Below are the code and all the weights of a small trained network. Each question names an input and a target symbol and asks about switching units off, where a switched-off unit gives its printed mean instead of its output.

import numpy as np


def w(rows, s, z=0):
    codes = np.array(rows[::2]) - 128.0
    scale = np.full(codes.shape[1], s)
    scale[-1] = z or s
    return codes * scale


def norm(h):
    return h / np.sqrt((h * h).mean(-1, keepdims=True) + 1e-5)


def softmax(a):
    e = np.exp(a - a.max(-1, keepdims=True))
    return e / e.sum(-1, keepdims=True)


def log_softmax(a):
    a = a - a.max(-1, keepdims=True)
    return a - np.log(np.exp(a).sum(-1, keepdims=True))


def net(x, mask):
    ids = ['αβεηλμξπστφω'.index(c) for c in x.split()]
    T = len(ids)
    res = E[ids] + P[:T]
    u = 0
    for l in range(2):
        r = norm(res)
        for j in range(3):
            rows = slice(3 * j, 3 * j + 3)
            q, k, v = (r @ M[l][rows].T for M in (Q, K, V))
            z = softmax(np.where(np.tri(T) > 0, q @ k.T / 3**0.5, -1e9)) @ v
            o = O[l][rows]
            res = res + np.where(mask[u + j], z, o[:, -1]) @ o[:, :-1]
        u += 3
    return log_softmax(norm(res)[-1] @ U[:, :-1].T + U[:, -1])


Q, K, V, O = {}, {}, {}, {}
E = w([
[54,111,87,54,82,98],'α',
[79,129,89,69,79,95],'β',
[26,177,72,112,153,149],'ε',
[170,116,252,51,99,88],'η',
[67,116,92,75,88,76],'λ',
[76,129,89,74,48,112],'μ',
[79,119,149,146,93,155],'ξ',
[49,136,96,68,80,85],'π',
[142,66,89,110,47,103],'σ',
[160,179,195,233,133,195],'τ',
[58,149,149,121,144,148],'φ',
[76,134,99,88,66,90],'ω',
],0.016)
P = w([
[233,107,68,85,218,26],'0',
[121,155,196,145,1,104],'1',
[133,149,180,146,23,120],'2',
[144,165,179,159,31,129],'3',
[146,151,168,134,43,141],'4',
[150,158,165,134,43,157],'5',
[145,157,169,139,51,154],'6',
[153,165,160,133,64,167],'7',
[144,156,164,125,68,161],'8',
[153,185,155,130,60,166],'9',
],0.0054)
Q[0] = w([
[97,110,219,120,77,226],'L0H0',
[121,132,27,65,109,9],'L0H0',
[147,164,182,141,103,117],'L0H0',
[203,103,159,134,176,172],'L0H1',
[126,170,180,172,148,193],'L0H1',
[145,161,129,190,39,154],'L0H1',
[115,138,170,143,92,146],'L0H2',
[72,107,161,154,85,174],'L0H2',
[122,101,229,141,169,152],'L0H2',
],0.012)
K[0] = w([
[121,83,249,54,70,215],'L0H0',
[89,20,10,156,105,79],'L0H0',
[182,165,155,25,111,99],'L0H0',
[249,19,198,219,51,163],'L0H1',
[92,123,145,212,126,205],'L0H1',
[133,95,46,156,88,90],'L0H1',
[118,141,198,167,185,74],'L0H2',
[120,161,55,103,132,89],'L0H2',
[131,234,194,106,3,142],'L0H2',
],0.0074)
V[0] = w([
[136,135,254,60,134,173],'L0H0',
[236,174,207,27,160,39],'L0H0',
[135,173,29,92,140,175],'L0H0',
[109,251,173,74,135,173],'L0H1',
[118,43,109,144,78,110],'L0H1',
[161,169,204,155,118,93],'L0H1',
[209,77,161,143,181,160],'L0H2',
[79,111,174,83,142,174],'L0H2',
[146,206,95,150,122,38],'L0H2',
],0.009)
O[0] = w([
[105,112,177,120,126,10,142],'L0H0',
[112,66,161,74,94,116,145],'L0H0',
[121,110,80,86,119,165,108],'L0H0',
[138,89,142,94,90,177,168],'L0H1',
[130,163,147,162,117,125,156],'L0H1',
[151,74,141,46,154,154,95],'L0H1',
[95,120,64,123,112,127,1],'L0H2',
[128,111,127,109,72,146,134],'L0H2',
[147,124,146,177,171,131,178],'L0H2',
],0.011,0.0086)
Q[1] = w([
[131,92,138,105,195,85],'L1H0',
[161,131,103,110,151,84],'L1H0',
[142,151,3,100,91,101],'L1H0',
[175,171,105,123,137,160],'L1H1',
[143,113,166,125,173,110],'L1H1',
[129,144,132,145,102,172],'L1H1',
[119,88,72,45,120,139],'L1H2',
[114,82,184,154,105,136],'L1H2',
[89,52,153,152,208,65],'L1H2',
],0.017)
K[1] = w([
[122,129,220,149,28,172],'L1H0',
[94,192,131,145,149,144],'L1H0',
[66,123,126,45,218,186],'L1H0',
[218,153,73,185,186,123],'L1H1',
[77,101,248,186,150,177],'L1H1',
[134,234,60,112,164,164],'L1H1',
[141,91,121,92,53,77],'L1H2',
[49,147,157,89,145,152],'L1H2',
[67,149,237,191,52,173],'L1H2',
],0.011)
V[1] = w([
[123,113,95,168,38,60],'L1H0',
[173,6,15,181,124,129],'L1H0',
[29,205,134,80,159,116],'L1H0',
[180,137,101,99,157,138],'L1H1',
[145,150,106,43,157,93],'L1H1',
[7,152,93,112,89,121],'L1H1',
[150,130,225,63,75,66],'L1H2',
[166,107,89,160,194,9],'L1H2',
[17,192,166,64,238,164],'L1H2',
],0.012)
O[1] = w([
[128,64,103,142,148,116,252],'L1H0',
[96,105,154,188,136,146,6],'L1H0',
[97,161,82,70,124,105,122],'L1H0',
[150,137,158,52,85,86,102],'L1H1',
[133,134,150,138,127,65,145],'L1H1',
[117,90,114,173,145,116,222],'L1H1',
[144,192,137,149,140,97,126],'L1H2',
[159,136,124,111,205,128,247],'L1H2',
[8,126,184,100,158,187,167],'L1H2',
],0.016,0.0028)
U = w([
[56,72,39,126,139,63,161],'α',
[43,64,161,59,81,215,147],'β',
[178,92,52,107,7,129,140],'ε',
[234,173,175,43,109,204,133],'η',
[129,90,219,90,93,24,149],'λ',
[214,22,71,117,158,163,90],'μ',
[167,236,61,180,154,73,88],'ξ',
[135,147,11,62,109,198,203],'π',
[128,99,188,219,145,170,170],'σ',
[24,236,161,67,154,90,38],'τ',
[131,96,139,66,254,118,147],'φ',
[58,204,78,160,14,126,3],'ω',
],0.014,0.0032)

Each question gives the input, a string of symbols that net reads in full, and the target symbol t.
The units are the heads (3 rows each of Q, K, V and O). Each row of codes is followed by its name. A weight is (code - 128) times the scale printed after its matrix; where a second scale follows, it is the last column's (O and U).
mask holds one flag per head, layer by layer. A switched-off head (its flag False) gives its mean, the last column of its rows in O, instead of its output. The means were averaged over made-up inputs and are rounded, as every weight is.
A unit's drop is (log p(t) with every unit on - log p(t) with that unit switched off) / (log p(t) with every unit on - log p(t) with every unit switched off).
The circuit of an input: a set's keep is (log p(t) with only the set's units on - log p(t) with every unit switched off) / (log p(t) with every unit on - log p(t) with every unit switched off). Starting from all 6 units, units are removed one at a time, each time the one whose removal leaves the highest keep (on an exact tie, the one counted first), for as long as the keep stays at least 0.8.
units of the circuit, in order: the units of the circuit, biggest drop first
unit that matters most: the unit with the biggest drop
which heads matter: for each layer, one digit per head in row order, 1 if its drop is at least 0.15 and else 0, layers parted by /
input φ α τ β φ φ α τ ε, target ω: unit that matters most -> L1H2
input φ φ τ λ φ ε φ α α λ, target ω: which heads matter -> 000 / 001
input τ π τ π, target σ: units of the circuit, in order -> (L0H1; L1H0; L0H2)
input σ ω μ φ σ τ ε λ, target μ: units of the circuit, in order -> (L0H0; L1H2; L0H1)
input ω σ α τ ω β β μ, target η: units of the circuit, in order -> (L0H2; L0H0)
input α λ μ ε π ε, target α: which heads matter -> 110 / 110
input λ η λ λ τ μ π λ π ω, target φ: units of the circuit, in order -> (L0H1; L1H2; L0H0; L0H2)
input σ τ σ α ω μ μ ω σ λ, target μ: units of the circuit, in order -> (L1H2; L0H0; L0H1)
input φ τ λ, target ω: units of the circuit, in order -> (L1H2; L0H1; L0H0)
input μ ξ λ μ ω, target ε: units of the circuit, in order -> (L0H0; L1H2)
input μ π η η ω ω π μ ε, target ε: units of the circuit, in order -> (L0H0; L1H2; L0H1)
input η π ε π α ε, target ξ: which heads matter -> 010 / 001
input π φ μ ε β, target τ: units of the circuit, in order -> (L0H2; L0H0; L1H2; L0H1)
input π σ μ ω σ λ, target τ: unit that matters most -> L0H0
input η φ φ φ λ φ ξ φ, target λ: which heads matter -> 111 / 100
input π β π τ π σ, target τ: units of the circuit, in order -> (L0H0; L0H2; L0H1; L1H2)
input π λ ω τ φ, target τ: which heads matter -> 110 / 111
input ξ π η ε φ, target β: which heads matter -> 010 / 011
input α σ σ μ α σ φ λ π, target α: units of the circuit, in order -> (L0H1; L1H0)
input ξ τ α λ μ β π, target π: unit that matters most -> L0H0
input τ α τ π η ω π λ, target σ: units of the circuit, in order -> (L0H1; L0H2; L1H0)
input η β α, target ξ: which heads matter -> 000 / 001
input φ ω τ η ξ, target λ: which heads matter -> 100 / 000
input ω π ω, target η: units of the circuit, in order -> (L0H2; L0H0)
input φ ε β β μ, target ω: units of the circuit, in order -> (L1H2; L0H2)
input π ξ ξ τ φ τ σ β π, target τ: units of the circuit, in order -> (L0H0; L0H2; L1H2; L0H1)
input σ ω ω β, target μ: unit that matters most -> L1H2
input ξ λ λ β λ φ φ, target τ: which heads matter -> 100 / 101
input ω φ α η π τ μ π φ ω, target η: which heads matter -> 111 / 000
input ε λ λ φ, target β: which heads matter -> 001 / 001
